Rows lie near named flat spaces through zero. A row that begins with a name and a colon came from that space; any other row is followed by the name of its block's space that it lies nearest.
gem-far: |  19 |  32 |   6 |  12 |  13 |  30 |  47 | -16 |  16 |  27 |   3 |  -7 |  12 | -25 |  21 |  -5 |   7 |  11 |  16 |  -2 |
gem-far: | -17 |  15 |   7 |   6 |  16 |  15 |  -9 |   4 | -13 | -13 |  28 | -14 | -19 |   2 |  30 | -12 | -11 |   4 | -20 |  -2 |
mipum-bes: |   5 |  -9 |   6 |   0 | -17 | -25 | -13 |  -2 |   7 |  16 |  -3 |  30 |  16 | -16 | -37 |  13 |   8 | -28 |   9 |   7 |
netev-sufu: |   3 |  -5 | -13 | -45 | -33 | -13 |   5 |   3 |   3 |  16 | -24 |   7 |  -6 |   2 | -20 |   3 |   7 |   7 |   0 | -21 |
gem-far: |  -3 | -57 | -46 | -40 | -25 | -21 | -33 |  11 |  -7 | -29 | -50 |  -8 |   3 |  49 | -23 |  -8 |   3 |  15 |  -9 |  -3 |
sud-subis: | -22 | -45 | -31 | -22 | -15 | -36 | -17 | -24 | -17 |  -3 |  43 |  55 |  23 |  -6 |  -5 |  16 |  12 | -47 | -12 |  23 |
mipum-bes: | -26 |  -1 | -24 | -32 |  -4 |  24 |  -6 | -19 |  -5 |  17 |  26 |  -1 |   5 | -14 |  22 | -33 |   0 |  -8 | -34 |   5 |
sud-subis: | -47 | -34 | -12 |  -9 |   5 | -16 | -24 |  -7 | -29 | -29 |  45 |  10 | -12 |  18 |  16 |   3 | -10 | -15 | -29 |  20 |
mipum-bes: |  -9 |  -1 |  -9 | -27 | -13 |   1 | -16 |   5 |  -5 |   1 |  -4 |  -5 | -11 |   5 |  -1 | -13 |  -2 |   3 | -18 | -11 |
netev-sufu: | -41 |   6 |  12 | -64 | -45 | -22 | -34 |  23 | -16 |  10 |  -3 |  -5 | -48 |   6 | -30 |  -5 | -13 |   4 | -36 | -34 |
zuvot-mifum: |  19 |  15 |  -6 | -23 | -16 | -13 | -41 |  22 |  -8 | -11 |  -2 |  11 | -17 |   3 |   4 |  -5 |   5 | -10 | -15 | -32 |
netev-sufu: |  65 |  47 |   7 |  24 |  14 |   7 | -28 |  24 |   6 | -13 |  -4 |   9 |   0 | -11 |  27 |  -4 |  12 | -10 |   9 | -32 |
netev-sufu: |  35 |   6 | -10 | -24 | -24 | -14 |  -6 |  13 |   9 |   5 | -35 |  10 |   0 |   4 | -16 |   6 |  12 |   4 |  13 | -29 |
sud-subis: | -40 |  -4 |  10 | -10 | -11 |  -1 | -19 | -13 |  -1 |  27 |  26 |  12 |   4 | -27 | -24 | -13 |  -6 | -28 | -24 |  19 |
zuvot-mifum: |  -6 | -17 |  -8 | -34 | -32 | -16 | -39 |  16 |   3 |   5 | -37 |  -2 |  -6 |  11 | -43 | -11 |  -1 |  -2 | -13 | -12 |
netev-sufu: |  51 |  47 |  -6 | -25 | -10 |  -1 | -19 |  23 |  -4 |  -7 |   2 |  13 | -20 |  -6 |  34 |  -3 |  14 |  -1 |  -5 | -55 |
zuvot-mifum: | -32 |   6 |   8 |   8 |  12 |  18 | -36 |   1 |  -8 |  -2 |  27 | -13 |  -8 |  -8 |   8 | -29 | -14 | -13 | -34 |  14 |
mipum-bes: |  40 |  -2 | -39 | -41 | -13 | -12 |  25 |   6 | -11 | -24 | -11 |  10 | -10 |  29 |  41 |  18 |  17 |  24 |  12 | -41 |
netev-sufu: | -30 |   4 | -18 | -59 | -20 |  -1 |  17 |  -7 | -21 |   4 |  31 |   3 | -29 |   4 |  30 |  -1 |  -2 |  11 | -26 | -24 |
netev-sufu: | -17 | -64 | -26 |  -3 | -12 |  -5 |  58 | -39 |  23 |  29 | -43 |   2 |  50 |   6 | -49 |  13 |   9 |  11 |  35 |  48 |
mipum-bes: |  -3 |   4 |  30 |  16 |  -2 |  -8 |  -3 |  23 |   4 |  -9 | -33 | -26 | -21 |  17 | -29 |  10 | -13 |  23 |  12 |  -6 |
zuvot-mifum: |  28 |  46 |  -1 | -14 |   1 |  -2 | -71 |  31 | -21 | -25 |  39 |  18 | -30 |  -8 |  45 | -18 |   4 | -27 | -37 | -45 |
zuvot-mifum: |  42 |  84 |  58 |  37 |  19 |  21 |  45 |  19 |  15 |  19 |   1 | -18 | -27 | -29 |  21 |  17 |  -3 |  23 |  30 | -37 |
gem-far: |  -9 |  15 |  -4 |  36 |  47 |  56 |  68 | -37 |   8 |  12 |  32 | -26 |  21 | -16 |  58 | -16 |  -2 |  21 |   7 |  30 |
zuvot-mifum: |  30 |   5 | -10 | -15 | -12 | -16 |  -4 |  10 |  -1 |  -7 | -10 |  16 |  -2 |   5 |   3 |  13 |  11 |  -2 |   9 | -23 |
gem-far: | -27 | -24 |  26 | -10 | -23 | -59 | -29 |  32 | -25 | -36 |  -1 |  10 | -43 |  36 | -36 |  43 | -15 |   0 |   1 | -14 |
zuvot-mifum: |  -7 | -12 | -17 |   4 |  16 |  -2 |   4 |  -9 | -17 | -25 |  35 |  10 |   0 |  11 |  39 |   6 |   1 |  -5 |  -7 |   7 |
gem-far: |  10 |  12 |  -4 |   7 |   1 |  10 | -45 |  -5 |   8 |  18 |  15 |  20 |  23 | -33 |  -6 | -27 |   7 | -41 | -19 |   9 |
gem-far: |  40 |  36 |  25 |  -1 | -25 | -18 |  -5 |   7 |  23 |  43 | -15 |  36 |  14 | -44 | -42 |  14 |  16 | -30 |  22 | -20 |
sud-subis: | -24 | -23 |  -8 |   5 |   3 |  -8 | -18 | -13 |  -8 |  -2 |  27 |  18 |  14 |  -6 |  -4 |  -2 |  -1 | -26 | -13 |  26 |
mipum-bes: |  11 |  12 | -14 |  30 |  44 |  35 |  29 | -15 |  -8 | -24 |  35 | -14 |   6 |   5 |  72 |  -9 |   1 |  14 |   0 |  10 |
sud-subis: |  25 |  38 |  23 |  13 |  12 |  29 |  15 |  32 |  10 | -13 | -50 | -59 | -33 |  24 |  12 | -11 | -13 |  57 |  11 | -33 |
mipum-bes: | -23 |  -9 |  -5 | -40 | -32 |  -5 |   5 |  -8 |   7 |  33 | -14 |   4 |   1 | -12 | -35 |  -7 |   1 |  -2 |  -9 |  -2 |
sud-subis: |  -9 | -34 | -12 |  10 |  -3 |  -8 | -46 |  -3 |   5 |  -1 | -13 |   9 |  26 |   0 | -34 | -16 |   0 | -27 | -10 |  29 |
sud-subis: |  33 | -39 | -34 |  -4 |  -9 | -22 | -33 |  15 |   1 | -33 | -47 |   5 |  16 |  37 | -17 |   4 |  11 |   3 |  12 |  -3 |
netev-sufu: | -44 | -57 | -14 | -30 | -25 | -23 |  23 | -11 |  -4 |   1 | -25 |  -6 |   0 |  29 | -40 |  17 |  -7 |  18 |   5 |  20 |
mipum-bes: |   3 |   7 | -37 | -29 |  14 |  37 |  61 | -21 |  -8 |  -6 |  12 | -24 |  -6 |  16 |  71 | -11 |   5 |  42 |  -3 | -15 |
sud-subis: |   2 |   7 |   8 |  14 |  19 |  15 |  -4 |  26 |  -8 | -38 | -23 | -47 | -31 |  39 |  22 |  -7 | -16 |  43 |  -3 | -15 |
gem-far: |  -1 |  36 |  29 |  16 |  20 |  21 |  82 |  -7 |   1 |   7 |  14 | -25 | -23 |  -2 |  37 |  24 |  -7 |  42 |  25 | -12 |
zuvot-mifum: |  22 |  38 |  35 |  20 |   6 |   8 |  50 |   8 |  13 |  15 | -17 | -16 | -14 |  -9 |  -1 |  21 |  -2 |  28 |  32 | -18 |
| -18 | -14 |  25 |  12 |  -3 | -32 |  24 |   6 | -10 | -14 |   4 |   4 | -19 |  17 | -18 |  42 |  -9 |  10 |  20 |   3 |  gem-far
| -11 | -27 |  -4 |   3 |  -1 | -15 |  12 |  -3 |  -4 | -12 |  -7 |   0 |   2 |  18 | -11 |  16 |  -2 |   7 |  11 |  12 |  gem-far
| -43 | -18 |   1 |  -7 |  -9 |  -9 | -20 | -26 |  -4 |  28 |  45 |  34 |  20 | -34 | -22 |  -7 |   0 | -48 | -23 |  34 |  sud-subis
|  -3 |  28 |  22 |  20 |  13 |   9 |  -8 |  -2 |  -1 |  11 |  33 |   8 |  -2 | -27 |  11 |  -5 |  -3 | -19 |  -8 |   3 |  gem-far
| -29 | -19 | -17 |  -5 |   5 |   6 | -47 |  -6 | -13 | -10 |  28 |   4 |   5 |  -1 |   9 | -28 |  -5 | -25 | -37 |  20 |  zuvot-mifum
|  19 |   3 |  11 |   2 |  -6 | -19 | -16 |  32 |  -5 | -29 | -31 | -13 | -25 |  29 | -10 |  15 |  -5 |  20 |  10 | -25 |  mipum-bes
| -15 | -49 | -45 | -18 |  -5 |  -2 | -63 |   0 |  -9 | -26 | -12 |  -1 |  17 |  26 |  -6 | -33 |   0 | -15 | -32 |  19 |  gem-far
| -63 |  -5 |  10 | -13 |   4 |   7 |   0 | -10 | -21 |  -2 |  47 | -12 | -25 |   0 |  16 |  -8 | -19 |   1 | -34 |  14 |  netev-sufu
|  19 |   6 |   4 |  26 |   3 |   9 |   5 | -22 |  26 |  40 |  -1 |  24 |  46 | -44 | -25 |  -7 |  14 | -34 |  16 |  26 |  sud-subis
| -48 |  -4 |   4 | -25 | -17 |  13 | -34 |  -9 |   2 |  33 |  10 |  -5 |   0 | -24 | -29 | -36 | -11 | -20 | -39 |  16 |  mipum-bes
|   6 |  22 |  46 |  37 |  -9 | -35 | -52 |   3 |   9 |  32 |  38 |  62 |  20 | -60 | -53 |  17 |   6 | -80 |   2 |  16 |  gem-far
| -40 |  14 |  26 |  62 |  50 |  46 | -21 | -15 |   1 |   3 |  47 | -26 |  11 | -26 |  21 | -39 | -21 | -18 | -28 |  49 |  mipum-bes
| -14 | -10 | -21 | -21 | -12 |   3 |   3 | -33 |   5 |  36 |  31 |  35 |  32 | -36 |  -4 | -11 |  13 | -37 | -13 |  20 |  mipum-bes
|  32 | -23 | -40 | -21 | -20 |   4 | -16 | -11 |  22 |  22 | -46 |  14 |  44 |  -7 | -28 | -22 |  21 | -13 |   6 |   6 |  gem-far
|  32 |  31 |  17 |  16 |   3 |   6 |  23 |   1 |  16 |  19 | -10 |   4 |   7 | -21 |  -2 |   9 |   8 |   1 |  23 | -11 |  zuvot-mifum
| -23 | -68 | -48 |  20 |  19 |  10 | -43 | -32 |   1 | -12 |  10 |  13 |  58 |   4 |  -6 | -34 |   5 | -38 | -21 |  66 |  gem-far
|  40 |  35 |  12 | -20 | -20 | -16 | -10 |  30 |   1 |  -3 | -24 |   4 | -26 |   3 |  -3 |  13 |   6 |  10 |  10 | -50 |  zuvot-mifum
|  27 |  -8 |  -4 |   7 |  -7 | -27 |   1 |  -4 |   4 |   1 |   3 |  37 |  20 |  -9 | -12 |  25 |  15 | -24 |  21 |   1 |  mipum-bes
| -26 |   1 |   8 |  -8 |   2 |  -9 | -44 |  22 | -25 | -32 |  24 | -10 | -36 |  20 |  14 |  -6 | -16 |  -1 | -32 | -11 |  gem-far
|  -4 | -26 |  -8 |  17 |  -3 |  -4 | -37 | -15 |  15 |  21 |  -6 |  23 |  44 | -24 | -42 | -17 |   7 | -43 |  -4 |  38 |  sud-subis
| -22 |  -3 |   3 |  23 |  22 |  12 | -12 |  -9 |  -9 |  -9 |  35 |  -2 |   4 |  -6 |  20 | -11 |  -8 | -14 | -16 |  23 |  gem-far
|  44 | -12 | -24 |  16 |  10 | -12 |  24 | -16 |   6 |  -7 |   3 |  33 |  35 |  -2 |  18 |  23 |  23 | -14 |  31 |   6 |  sud-subis
|  12 |  34 |  11 |  17 |  12 |  22 | -11 |  -9 |  10 |  26 |  26 |  12 |  15 | -41 |  11 | -19 |   5 | -27 |  -9 |   4 |  gem-far
|  42 |   4 | -46 | -24 |   7 |  -3 | -14 |   9 | -22 | -45 |  19 |  15 |  -8 |  26 |  71 |   0 |  16 |   4 |  -9 | -35 |  mipum-bes
| -15 | -42 |   7 |  14 | -15 | -13 |   4 |  -8 |  23 |  22 | -52 |  -5 |  30 |   2 | -75 |   5 |  -3 |  -1 |  22 |  36 |  netev-sufu
